Here is a tiny trained network, its code and every weight. The questions are about switching its units off for an input and a class, where a switched-off unit gives its printed mean instead of its output.

import numpy as np


def w(rows, s, z=0):
    codes = np.array(rows[::2]) - 128.0
    scale = np.full(codes.shape[1], s)
    scale[-1] = z or s
    return codes * scale


def f(y):
    return np.maximum(y, 0)


def log_softmax(a):
    a = a - a.max(-1, keepdims=True)
    return a - np.log(np.exp(a).sum(-1, keepdims=True))


def net(x, mask):
    res = np.array(x, float).reshape(1, 5) / 4 @ E
    y = f(res @ A[0][:, :-1].T + A[0][:, -1])
    res = res + np.where(mask, y, B[0][:, -1]) @ B[0][:, :-1]
    return log_softmax(res[-1] @ U[:, :-1].T + U[:, -1])


A, B = {}, {}
E = w([
[150,45,106,33,61,244,213,68,176,86],'x0',
[32,187,106,23,29,18,162,151,184,243],'x1',
[216,239,44,62,123,124,31,60,150,72],'x2',
[2,89,116,110,122,61,111,44,55,25],'x3',
[23,61,22,113,194,177,52,247,227,89],'x4',
],0.0053)
A[0] = w([
[166,106,126,197,199,182,132,111,105,76,14],'neuron 0',
[49,107,104,139,139,94,118,46,58,45,83],'neuron 1',
[141,60,124,78,84,212,179,84,132,92,29],'neuron 2',
[180,65,139,194,203,156,133,106,109,80,48],'neuron 3',
[224,246,22,61,147,145,32,82,152,76,155],'neuron 4',
[50,74,123,103,127,99,134,61,58,18,95],'neuron 5',
[235,192,241,151,65,76,203,16,5,132,69],'neuron 6',
[173,97,143,173,197,180,116,109,98,77,3],'neuron 7',
[140,44,118,53,75,204,194,88,143,81,46],'neuron 8',
[188,93,111,187,191,183,82,107,76,90,46],'neuron 9',
[168,75,138,191,216,193,102,92,91,104,8],'neuron 10',
[117,198,161,224,199,67,58,180,90,156,57],'neuron 11',
[177,89,117,189,187,164,139,108,98,71,8],'neuron 12',
[254,150,140,147,153,210,153,199,193,218,173],'neuron 13',
[14,96,123,90,116,77,115,25,72,26,138],'neuron 14',
[93,14,234,210,162,144,218,195,129,170,112],'neuron 15',
[48,35,208,168,150,153,225,190,91,192,137],'neuron 16',
[153,92,131,62,83,238,201,92,189,115,74],'neuron 17',
[108,193,173,226,209,42,49,177,79,163,56],'neuron 18',
[63,58,11,127,193,161,43,242,207,69,23],'neuron 19',
],0.0048,0.0012)
B[0] = w([
[74,151,90,90,108,51,190,142,162,211,172],'neuron 0',
[147,109,209,201,154,123,66,168,213,146,185],'neuron 1',
[169,150,65,188,61,122,88,217,78,61,173],'neuron 2',
[75,167,93,82,111,58,136,130,148,178,176],'neuron 3',
[53,213,206,76,228,156,153,55,103,43,221],'neuron 4',
[147,138,181,214,148,117,78,160,209,147,188],'neuron 5',
[85,8,170,65,161,240,4,219,17,205,255],'neuron 6',
[63,172,74,93,114,49,160,148,146,200,171],'neuron 7',
[162,178,36,186,40,123,117,229,89,84,184],'neuron 8',
[59,173,111,80,107,59,170,125,156,198,181],'neuron 9',
[71,142,98,76,120,43,167,147,151,214,177],'neuron 10',
[184,150,52,172,33,137,125,192,74,54,202],'neuron 11',
[68,155,85,91,110,59,158,144,140,204,169],'neuron 12',
[162,140,241,225,173,143,56,158,239,121,203],'neuron 13',
[123,115,203,185,143,97,78,171,233,168,204],'neuron 14',
[62,203,183,96,181,143,179,62,101,20,207],'neuron 15',
[53,249,156,64,183,134,181,57,100,35,206],'neuron 16',
[164,168,63,200,44,94,109,231,107,81,186],'neuron 17',
[193,130,23,176,29,118,114,186,50,46,213],'neuron 18',
[86,28,152,60,180,229,44,173,11,188,210],'neuron 19',
],0.0047,0.0078)
U = w([
[115,14,139,63,156,215,75,150,40,190,61],'0',
[161,150,22,216,38,109,134,169,92,33,29],'1',
[85,165,84,44,98,26,176,117,185,250,240],'2',
[104,205,176,84,203,153,159,57,121,2,109],'3',
[151,107,209,250,158,132,92,141,253,149,140],'4',
[173,55,93,147,149,132,167,54,151,122,254],'5',
],0.009,0.0016)

Each question gives the input, the list of numbers given to net, and the class t.
The units are the neurons (one row each of A and B). Each row of codes is followed by its name. A weight is (code - 128) times the scale printed after its matrix; where a second scale follows, it is the last column's (A, B and U).
mask holds one flag per neuron, in row order. A switched-off neuron (its flag False) gives its mean, the last column of its row in B, instead of its output. The means were averaged over made-up inputs and are rounded, as every weight is.
A unit's drop is (log p(t) with every unit on - log p(t) with that unit switched off) / (log p(t) with every unit on - log p(t) with every unit switched off).
The circuit of an input: a set's keep is (log p(t) with only the set's units on - log p(t) with every unit switched off) / (log p(t) with every unit on - log p(t) with every unit switched off). Starting from the 12 units with the biggest drops (on a tie, the unit counted first), units are removed one at a time, each time the one whose removal leaves the highest keep (on an exact tie, the one counted first), for as long as the keep stays at least 0.8.
circuit, biggest first: the units of the circuit, biggest drop first
top k neurons: the k neurons with the biggest drops, biggest first
input [-5,-5,-2,-1,-5], class 0: top 4 neurons : (neuron 6; neuron 17; neuron 8; neuron 2)
input [7,4,6,5,2], class 1: top 2 neurons : (neuron 8; neuron 17)
input [-6,0,-8,6,-6], class 3: top 2 neurons : (neuron 16; neuron 15)
input [-6,6,2,8,5], class 4: circuit, biggest first : (neuron 14; neuron 1; neuron 5)
input [-3,-4,-5,0,1], class 3: circuit, biggest first : (neuron 15; neuron 16)
input [2,2,8,-8,-4], class 3: top 2 neurons : (neuron 4; neuron 14)
input [-8,5,-5,-4,-6], class 1: circuit, biggest first : (neuron 18; neuron 11)
input [-3,4,8,7,5], class 3: circuit, biggest first : (neuron 4)
input [1,3,1,-6,2], class 4: top 2 neurons : (neuron 13; neuron 6)
input [-8,-6,3,-2,6], class 1: top 3 neurons : (neuron 18; neuron 11; neuron 6)
input [5,-2,-4,8,-1], class 4: circuit, biggest first : (neuron 14; neuron 5)
input [-5,-2,-1,8,-1], class 4: circuit, biggest first : (neuron 14; neuron 1)
input [-5,-2,1,-3,-3], class 1: top 3 neurons : (neuron 18; neuron 11; neuron 19)
input [0,-4,-7,5,6], class 3: circuit, biggest first : (neuron 16)
input [6,4,-2,8,-1], class 4: circuit, biggest first : (neuron 14; neuron 5)
input [8,-7,-3,6,7], class 1: top 3 neurons : (neuron 8; neuron 2; neuron 6)
input [5,4,-8,2,3], class 3: circuit, biggest first : (neuron 16; neuron 15)
input [3,6,2,-7,-6], class 4: top 2 neurons : (neuron 13; neuron 19)
input [-7,7,7,8,4], class 4: circuit, biggest first : (neuron 14; neuron 1; neuron 5)
input [-3,7,1,-5,8], class 0: top neuron : (neuron 19)
